Here is a tiny trained network, its code and every weight. The questions are about switching its units off for an input and a class, where a switched-off unit gives its printed mean instead of its output.

import numpy as np


def w(rows, s, z=0):
    codes = np.array(rows[::2]) - 128.0
    scale = np.full(codes.shape[1], s)
    scale[-1] = z or s
    return codes * scale


def norm(h):
    return h / np.sqrt((h * h).mean(-1, keepdims=True) + 1e-5)


def f(y):
    return np.maximum(y, 0)


def log_softmax(a):
    a = a - a.max(-1, keepdims=True)
    return a - np.log(np.exp(a).sum(-1, keepdims=True))


def net(x, mask):
    res = np.array(x, float).reshape(1, 5) / 4 @ E
    u = 0
    for l in range(4):
        y = f(norm(res) @ A[l][:, :-1].T + A[l][:, -1])
        res = res + np.where(mask[u : u + 7], y, B[l][:, -1]) @ B[l][:, :-1]
        u += 7
    return log_softmax(norm(res)[-1] @ U[:, :-1].T + U[:, -1])


A, B = {}, {}
E = w([
[63,192,164,142,155],'x0',
[123,132,1,81,108],'x1',
[79,162,152,23,150],'x2',
[94,48,117,86,236],'x3',
[213,197,91,85,179],'x4',
],0.0069)
A[0] = w([
[156,149,83,144,81,109],'L0N0',
[134,139,208,135,144,66],'L0N1',
[135,164,167,116,102,3],'L0N2',
[127,182,144,128,88,39],'L0N3',
[159,136,199,144,39,57],'L0N4',
[90,113,192,118,127,11],'L0N5',
[158,252,169,110,118,103],'L0N6',
],0.017,0.0045)
B[0] = w([
[158,166,112,124,78,199],'L0N0',
[112,138,169,155,133,186],'L0N1',
[187,179,130,152,134,154],'L0N2',
[138,157,103,160,84,173],'L0N3',
[96,7,96,123,115,211],'L0N4',
[79,196,172,101,169,168],'L0N5',
[179,150,93,184,188,254],'L0N6',
],0.02,0.0087)
A[1] = w([
[160,129,32,12,218,143],'L1N0',
[204,121,160,96,114,57],'L1N1',
[144,96,168,252,119,253],'L1N2',
[23,143,194,107,129,145],'L1N3',
[140,144,166,11,66,110],'L1N4',
[133,131,197,72,112,94],'L1N5',
[203,130,212,159,143,67],'L1N6',
],0.014,0.0017)
B[1] = w([
[98,3,104,120,133,236],'L1N0',
[116,174,94,155,119,148],'L1N1',
[170,166,77,108,197,254],'L1N2',
[80,187,205,108,123,202],'L1N3',
[115,61,78,153,132,151],'L1N4',
[94,104,134,122,108,146],'L1N5',
[169,138,101,109,121,178],'L1N6',
],0.021,0.0088)
A[2] = w([
[98,156,167,113,102,155],'L2N0',
[250,175,152,149,138,120],'L2N1',
[166,131,164,96,89,93],'L2N2',
[200,204,116,188,160,72],'L2N3',
[101,182,134,184,154,164],'L2N4',
[194,80,169,209,177,5],'L2N5',
[144,137,133,99,100,79],'L2N6',
],0.016,0.0024)
B[2] = w([
[99,160,195,205,100,156],'L2N0',
[155,178,74,86,255,227],'L2N1',
[145,125,175,112,84,129],'L2N2',
[242,163,86,108,176,249],'L2N3',
[160,160,86,163,162,184],'L2N4',
[104,24,131,84,185,184],'L2N5',
[131,105,119,155,118,131],'L2N6',
],0.014,0.011)
A[3] = w([
[146,150,39,99,32,82],'L3N0',
[157,84,151,107,141,42],'L3N1',
[175,136,164,114,145,8],'L3N2',
[122,141,82,127,76,46],'L3N3',
[62,147,74,100,5,112],'L3N4',
[135,124,84,118,147,99],'L3N5',
[137,143,71,116,94,57],'L3N6',
],0.014,0.0014)
B[3] = w([
[220,153,216,117,61,222],'L3N0',
[119,91,102,114,143,173],'L3N1',
[114,124,104,70,127,170],'L3N2',
[126,118,139,208,115,165],'L3N3',
[136,141,191,118,9,185],'L3N4',
[85,160,22,113,27,253],'L3N5',
[151,133,161,197,124,193],'L3N6',
],0.013,0.0057)
U = w([
[17,183,235,124,157,49],'0',
[197,206,71,135,198,253],'1',
[63,5,85,86,138,151],'2',
[163,116,134,147,21,34],'3',
],0.012,0.0023)

Each question gives the input, the list of numbers given to net, and the class t.
The units are the neurons (one row each of A and B). Each row of codes is followed by its name. A weight is (code - 128) times the scale printed after its matrix; where a second scale follows, it is the last column's (A, B and U).
mask holds one flag per neuron, layer by layer. A switched-off neuron (its flag False) gives its mean, the last column of its row in B, instead of its output. The means were averaged over made-up inputs and are rounded, as every weight is.
A unit's drop is (log p(t) with every unit on - log p(t) with that unit switched off) / (log p(t) with every unit on - log p(t) with every unit switched off).
The circuit of an input: a set's keep is (log p(t) with only the set's units on - log p(t) with every unit switched off) / (log p(t) with every unit on - log p(t) with every unit switched off). Starting from the 12 units with the biggest drops (on a tie, the unit counted first), units are removed one at a time, each time the one whose removal leaves the highest keep (on an exact tie, the one counted first), for as long as the keep stays at least 0.8.
units of the circuit, in order: the units of the circuit, biggest drop first
most important unit: the unit with the biggest drop
k most important neurons: the k neurons with the biggest drops, biggest first
top k neurons in layer l: the k neurons of layer l with the biggest drops, biggest first
drop of u: that unit's drop, to one decimal
input [-8,-2,-2,1,-5], class 2: units of the circuit, in order -> [L0N6, L2N3]
input [4,-1,6,8,-1], class 0: most important unit -> L1N3
input [8,4,8,7,-2], class 0: units of the circuit, in order -> [L1N3, L0N6]
input [-6,-3,-6,-8,-4], class 3: units of the circuit, in order -> [L0N4, L0N0, L1N0, L2N1]
input [-8,6,-5,3,1], class 3: 2 most important neurons -> [L0N6, L0N0]
input [-5,8,3,-6,0], class 3: top 2 neurons in layer 0 -> [L0N6, L0N1]
input [5,-5,-1,6,3], class 0: 3 most important neurons -> [L0N6, L1N3, L0N5]
input [-6,-4,8,1,3], class 2: top 2 neurons in layer 1 -> [L1N0, L1N2]
input [0,2,-1,8,-4], class 2: 3 most important neurons -> [L0N1, L1N0, L0N5]
input [-1,-6,-2,-3,-4], class 0: 3 most important neurons -> [L0N5, L0N6, L1N3]
input [-3,8,-3,-2,-5], class 3: 2 most important neurons -> [L0N6, L1N2]
input [0,5,2,-8,-6], class 3: 2 most important neurons -> [L0N4, L0N6]
input [-2,-1,-5,6,3], class 2: top 2 neurons in layer 0 -> [L0N1, L0N6]
input [5,-2,-2,-1,-4], class 0: most important unit -> L0N6
input [-2,4,2,-2,-1], class 3: 2 most important neurons -> [L0N6, L1N2]
input [8,6,1,2,-3], class 0: 3 most important neurons -> [L0N6, L1N3, L0N4]
input [-7,2,-4,-4,-7], class 3: top 3 neurons in layer 0 -> [L0N6, L0N4, L0N0]
input [-4,8,-2,6,0], class 2: drop of L1N0 -> 0.2
input [6,1,7,4,0], class 0: drop of L1N3 -> 0.2
input [-4,-2,-1,-1,-1], class 2: units of the circuit, in order -> [L0N4]
input [-1,7,-5,-7,-2], class 3: drop of L0N6 -> 0.7
